Below are the code and all the weights of a small trained network. Each question names an input and a class and asks about switching units off, where a switched-off unit gives its printed mean instead of its output.

import numpy as np


def w(rows, s, z=0):
    codes = np.array(rows[::2]) - 128.0
    scale = np.full(codes.shape[1], s)
    scale[-1] = z or s
    return codes * scale


def f(y):
    return y / 2 * (1 + np.tanh(0.7978845608 * (y + 0.044715 * y**3)))


def log_softmax(a):
    a = a - a.max(-1, keepdims=True)
    return a - np.log(np.exp(a).sum(-1, keepdims=True))


def net(x, mask):
    res = np.array(x, float).reshape(1, 2) / 4 @ E
    y = f(res @ A[0][:, :-1].T + A[0][:, -1])
    res = res + np.where(mask, y, B[0][:, -1]) @ B[0][:, :-1]
    return log_softmax(res[-1] @ U[:, :-1].T + U[:, -1])


A, B = {}, {}
E = w([
[52,119,2,121,184,30,196,67,249,47],'x0',
[66,226,127,210,169,51,59,195,81,127],'x1',
],0.014)
A[0] = w([
[55,142,66,158,226,38,157,116,148,53,121],'neuron 1',
[145,176,128,163,151,126,86,164,103,103,253],'neuron 2',
[118,99,43,117,167,97,167,106,176,9,255],'neuron 3',
[188,85,129,83,80,181,166,102,154,139,163],'neuron 4',
[85,150,120,119,139,111,144,130,125,75,116],'neuron 5',
[117,116,138,143,121,124,122,162,120,133,113],'neuron 6',
[183,88,153,106,118,170,141,114,139,154,144],'neuron 7',
[120,99,99,111,133,123,142,84,154,109,135],'neuron 8',
],0.014,0.0087)
B[0] = w([
[32,138,4,119,35,56,161,163,201,166,249],'neuron 1',
[127,177,140,98,149,108,94,147,105,196,198],'neuron 2',
[97,175,15,130,75,136,86,112,232,143,253],'neuron 3',
[182,92,139,210,138,113,113,109,128,50,206],'neuron 4',
[102,169,62,88,138,110,167,156,188,111,161],'neuron 5',
[106,83,179,128,133,103,94,147,136,141,142],'neuron 6',
[118,100,97,188,114,158,150,86,88,106,184],'neuron 7',
[104,136,109,145,151,135,84,85,149,97,175],'neuron 8',
],0.013,0.033)
U = w([
[84,131,92,84,73,102,177,152,176,162,146],'0',
[129,118,179,133,183,135,162,127,157,100,11],'1',
[97,146,144,120,154,76,91,130,94,138,50],'2',
[144,127,174,90,171,156,133,116,154,89,2],'3',
[139,98,92,165,103,151,95,70,178,67,147],'4',
[169,56,166,173,106,165,166,116,71,66,177],'5',
[143,73,170,90,170,157,154,137,168,108,9],'6',
[182,138,250,103,179,180,108,157,74,187,239],'7',
],0.013,0.0049)

Each question gives the input, the list of numbers given to net, and the class t.
The units are the neurons (one row each of A and B). Each row of codes is followed by its name. A weight is (code - 128) times the scale printed after its matrix; where a second scale follows, it is the last column's (A, B and U).
mask holds one flag per neuron, in row order. A switched-off neuron (its flag False) gives its mean, the last column of its row in B, instead of its output. The means were averaged over made-up inputs and are rounded, as every weight is.
A unit's drop is (log p(t) with every unit on - log p(t) with that unit switched off) / (log p(t) with every unit on - log p(t) with every unit switched off).
The circuit of an input: a set's keep is (log p(t) with only the set's units on - log p(t) with every unit switched off) / (log p(t) with every unit on - log p(t) with every unit switched off). Starting from all 8 units, units are removed one at a time, each time the one whose removal leaves the highest keep (on an exact tie, the one counted first), for as long as the keep stays at least 0.8.
circuit, biggest first: the units of the circuit, biggest drop first
unit that matters most: the unit with the biggest drop
top k neurons: the k neurons with the biggest drops, biggest first
drop when u is switched off: that unit's drop, to one decimal
input [-3,-4], class 5: circuit, biggest first	neuron 3; neuron 1
input [-3,-5], class 5: unit that matters most	neuron 3
input [-5,1], class 7: top 2 neurons	neuron 1; neuron 3
input [2,-2], class 4: top 2 neurons	neuron 1; neuron 2
input [-1,-3], class 5: circuit, biggest first	neuron 3; neuron 1
input [-7,-1], class 5: top 2 neurons	neuron 3; neuron 7
input [-7,4], class 7: drop when neuron 1 is switched off	0.2
input [2,-4], class 4: drop when neuron 5 is switched off	0.0
input [-7,-2], class 5: drop when neuron 3 is switched off	0.2
input [1,-4], class 4: drop when neuron 2 is switched off	0.0
